Small tables with named rows and columns. After each table, cells are looked up by row and column.

lud:
,lozop,vuv,zuduso,kevisu,vedi
sodumal,191,122,17,120,83
rivor,193,122,16,121,83
rog,197,124,13,121,82
garemi,158,113,42,114,90
nusot,49,105,190,108,138
zaros,77,106,142,107,122
vesid,197,124,12,121,82
gusetup,74,106,146,107,123

vedi of gusetup is 123
zuduso of nusot is 190
vedi of nusot is 138
kevisu of rog is 121
zuduso of gusetup is 146
lozop of gusetup is 74
kevisu of sodumal is 120
lozop of zaros is 77
vuv of sodumal is 122
vedi of rog is 82

Table femu
fields: dozev, nenepu, riz, rab
fanuvef: [0.23, 0.62, 0.07, 0.62]
bofede: [0.20, 0.84, 0.37, 0.84]
mutov: [0.02, 0.23, 0.37, 0.23]
guk: [0.71, 0.52, 0.10, 0.52]
mado: [0.75, 0.25, 0.71, 0.25]
zegi: [0.23, 0.63, 0.79, 0.63]
rofali: [0.12, 0.32, 0.14, 0.32]
kazivo: [0.58, 0.24, 0.83, 0.24]
zemir: [0.79, 0.58, 0.70, 0.58]
lalet: [0.27, 0.82, 0.26, 0.82]
sununam: [0.27, 0.02, 0.45, 0.02]

lalet, dozev -> 0.27
mutov, dozev -> 0.02
sununam, riz -> 0.45
zemir, nenepu -> 0.58
rofali, rab -> 0.32
zemir, riz -> 0.70
Row with the largest riz: kazivo

mibam.csv
,kib,vevedar,padig,mebuvok,namiti,godovi
dibav,6950,4301,9305,2146,6548,8690
kes,3304,8033,5909,8996,6014,9225
fuvuda,3106,3349,4508,4220,5437,2422
fole,9144,5304,4637,8585,3358,6450
padadu,5979,3501,4297,3462,2441,9270
zuv,5205,6087,7751,8651,5149,8491
dus,8177,2357,7757,6997,9116,3477
nam,9676,6723,2551,8685,7765,5404
nim,5835,8192,5819,2420,6117,6572
gera,3437,2668,8451,4058,7151,3740
vulonut,2292,5007,4096,7344,4691,4340
guv,9692,6644,9729,9566,2448,9322

padig of nim: 5819
namiti of nim: 6117
vevedar of fole: 5304
godovi of dibav: 8690
namiti of padadu: 2441
padig of nam: 2551
godovi of guv: 9322
mebuvok of dus: 6997
padig of fuvuda: 4508
mebuvok of nim: 2420
namiti of dus: 9116
namiti of zuv: 5149
vevedar of nam: 6723
kib of dus: 8177
mebuvok of gera: 4058
kib of dibav: 6950
vevedar of dibav: 4301
mebuvok of kes: 8996
kib of padadu: 5979
Which row has the largest godovi? guv

foz =
,rikon,fozi,tebo,nuboga,gaduman,geta,volup,zura
varivav,2.73,3.01,3.70,2.03,3.74,2.81,3.74,3.61
koboz,3.82,3.75,2.40,2.63,2.94,2.81,3.69,3.00
nepi,0.13,4.51,9.71,2.45,5.47,1.10,3.69,3.58
zakif,2.50,3.01,3.70,2.82,2.94,2.81,3.69,3.61
ver,2.50,3.01,3.70,2.63,2.94,2.81,2.97,4.16
zuf,3.76,3.01,2.96,3.17,2.94,2.81,3.69,3.61
miv,2.32,3.79,4.57,3.23,3.12,2.81,3.59,2.73
galinop,1.50,3.01,5.42,2.63,4.16,1.98,3.81,4.11
lazokup,3.66,2.22,3.89,3.54,2.94,2.81,2.53,3.04

fozi of lazokup is 2.22
geta of lazokup is 2.81
tebo of lazokup is 3.89
gaduman of miv is 3.12
volup of galinop is 3.81
tebo of nepi is 9.71
volup of miv is 3.59
zura of zuf is 3.61
rikon of miv is 2.32
gaduman of ver is 2.94
volup of lazokup is 2.53
rikon of zuf is 3.76
gaduman of zakif is 2.94

papuro
|  | dom | bep | roba | gofogu | tozeg |
|---|---|---|---|---|---|
| tokimeb | -84.29 | 1.19 | -23.65 | 88.03 | -7.46 |
| kom | -83.60 | 1.20 | -23.45 | 87.31 | -7.36 |
| bese | 85.41 | -1.33 | 23.87 | -89.47 | 7.45 |
| gizik | -83.53 | 1.19 | -23.43 | 87.23 | -7.37 |
| temeze | 85.50 | -1.33 | 23.90 | -89.56 | 7.47 |
| bokika | 85.15 | -1.33 | 23.80 | -89.20 | 7.43 |
| zor | -84.01 | 1.18 | -23.58 | 87.73 | -7.44 |
| befadot | 85.45 | -1.33 | 23.88 | -89.52 | 7.46 |
| dafom | 85.57 | -1.33 | 23.92 | -89.64 | 7.47 |
| nalu | -83.74 | 1.18 | -23.51 | 87.45 | -7.42 |
| muminu | -83.59 | 1.20 | -23.44 | 87.30 | -7.36 |
| lop | -84.49 | 1.19 | -23.71 | 88.23 | -7.48 |

What is the dom of gizik in papuro?
-83.53
What is the roba of gizik in papuro?
-23.43
What is the bep of lop in papuro?
1.19
What is the gofogu of bese in papuro?
-89.47
What is the dom of dafom in papuro?
85.57
What is the gofogu of befadot in papuro?
-89.52
What is the gofogu of tokimeb in papuro?
88.03
What is the roba of befadot in papuro?
23.88
What is the tozeg of bokika in papuro?
7.43
What is the bep of gizik in papuro?
1.19
What is the gofogu of zor in papuro?
87.73

lupo =
,navu,ner,pinak,pebut,rar,tis,vozi,getelo,mukip,deka
kipe,217,39,38,222,224,216,225,38,39,38
pafebuz,43,216,216,48,50,41,52,216,216,216
vaf,188,69,68,192,195,187,196,68,68,68
keliren,55,204,204,59,62,52,64,204,204,204
pok,35,225,224,40,42,33,45,225,225,224
gaz,200,56,56,204,207,199,208,56,56,56
deruzu,44,215,215,48,51,42,53,215,215,215
vad,200,56,56,205,207,199,208,56,56,55
ven,204,52,52,208,211,203,212,52,52,52
dusud,191,65,65,196,198,190,199,65,65,64
nafamob,246,9,8,251,253,246,254,9,9,8
gak,29,230,230,34,37,27,39,230,230,230
botuze,165,92,92,169,172,164,173,92,92,91

gaz, navu -> 200
vaf, ner -> 69
kipe, rar -> 224
botuze, deka -> 91
vaf, deka -> 68
dusud, rar -> 198
keliren, pebut -> 59
pafebuz, getelo -> 216
keliren, ner -> 204
ven, vozi -> 212
gak, rar -> 37
ven, rar -> 211
Which row has the largest navu? nafamob

dit:
columns: dun, davuliv, los, tedo, ger, pek, buz, bir, sute, mus
sada: [130, 114, 117, 108, 108, 119, 131, 106, 114, 133]
ponu: [151, 112, 106, 110, 113, 141, 143, 44, 75, 152]
zasirom: [103, 120, 126, 121, 119, 88, 118, 175, 110, 135]
vuka: [102, 133, 124, 128, 122, 146, 145, 91, 112, 135]
maba: [121, 104, 105, 103, 115, 129, 87, 180, 162, 88]
gini: [117, 105, 123, 103, 116, 111, 92, 147, 115, 80]
fal: [155, 108, 112, 110, 126, 78, 154, 31, 131, 109]
ratale: [121, 112, 127, 102, 109, 116, 88, 173, 103, 121]
momup: [128, 131, 116, 106, 131, 147, 161, 194, 130, 139]
kuveru: [133, 110, 107, 104, 127, 132, 135, 137, 122, 59]
posader: [119, 109, 112, 106, 130, 125, 132, 76, 96, 136]

sada, pek: 119
zasirom, tedo: 121
gini, bir: 147
maba, los: 105
momup, davuliv: 131
sada, dun: 130
maba, dun: 121

Table tal
,kilup,rek,pububu,bire,bar,lupobo
safu,35,35,32,35,57,29
vitu,74,74,72,74,17,69
dagen,39,39,36,39,53,33
dudapoz,83,83,81,84,7,79
nepil,83,83,81,83,7,78
mev,87,87,85,88,3,83
fug,28,28,25,28,64,22
radozu,72,72,70,72,19,67
vozofik,68,68,66,69,22,63
razabuk,60,60,58,60,31,54

kilup of radozu: 72
lupobo of razabuk: 54
pububu of vitu: 72
bire of vozofik: 69
bar of nepil: 7
rek of fug: 28
lupobo of dagen: 33
rek of dudapoz: 83
pububu of mev: 85
rek of radozu: 72
kilup of safu: 35
bar of dudapoz: 7
bire of nepil: 83
Which row has the largest lupobo? mev

Table vof
         gibose  zov  peg
feku        112  142    6
mut         112  142    6
monugiv     112  142    6
zutegi      115   85  219
kos         115   86  217
fabugib     115   86  217
zan         112  142    6
bupose      115   85  218
bobinik     115   85  218
zovi        115   85  219
siludef     115   85  219
gid         112  142    6
pavu        112  142    6

zov of zutegi: 85
gibose of bupose: 115
zov of mut: 142
peg of bupose: 218
peg of monugiv: 6
gibose of siludef: 115
peg of gid: 6
gibose of zutegi: 115
gibose of monugiv: 112

kefe.csv
,mig,tukatir,zulokep,naruvem,vap,lifepa,lafan,gel
bobamum,48,60,51,32,45,47,45,36
tup,59,61,48,40,47,35,61,39
pivut,40,49,50,41,46,53,33,42
zop,38,45,50,43,47,56,35,45
gek,49,63,54,34,42,41,49,35
zolobu,62,60,51,43,46,34,61,41
numu,68,75,54,29,43,27,71,29
kib,50,61,52,33,45,44,49,34
ribe,19,12,41,69,54,73,15,70
fanabeb,68,39,39,75,55,24,85,67
pemaga,29,26,42,58,52,66,23,59

What is the naruvem of pemaga in kefe? 58
What is the mig of numu in kefe? 68
What is the gel of gek in kefe? 35
What is the lifepa of pemaga in kefe? 66
What is the lafan of zop in kefe? 35
What is the tukatir of gek in kefe? 63

nemi.csv
,kur,fazuvu,nuveli,vanabu,tal
tanu,210,197,80,132,130
moz,213,195,53,128,118
ras,116,168,210,168,201
logu,172,197,186,168,178
laka,164,200,228,180,198
teb,12,97,141,132,196
selos,206,192,59,128,122

fazuvu of selos is 192
nuveli of moz is 53
tal of teb is 196
vanabu of teb is 132
tal of laka is 198
tal of ras is 201
vanabu of logu is 168
tal of selos is 122
kur of selos is 206
vanabu of ras is 168
nuveli of teb is 141
kur of ras is 116
fazuvu of ras is 168
tal of moz is 118
fazuvu of laka is 200

Table sef
,todani,gep,razopes
zub,210,205,211
sinegu,153,147,154
rebone,114,108,115
vave,188,182,188
tirez,28,20,29

What is the todani of rebone in sef? 114
What is the gep of rebone in sef? 108
What is the gep of vave in sef? 182
What is the gep of tirez in sef? 20
What is the razopes of zub in sef? 211
What is the todani of tirez in sef? 28
What is the todani of sinegu in sef? 153
What is the gep of sinegu in sef? 147
What is the todani of zub in sef? 210
What is the razopes of sinegu in sef? 154
What is the gep of zub in sef? 205
What is the razopes of tirez in sef? 29
What is the razopes of rebone in sef? 115
What is the razopes of vave in sef? 188
What is the todani of vave in sef? 188

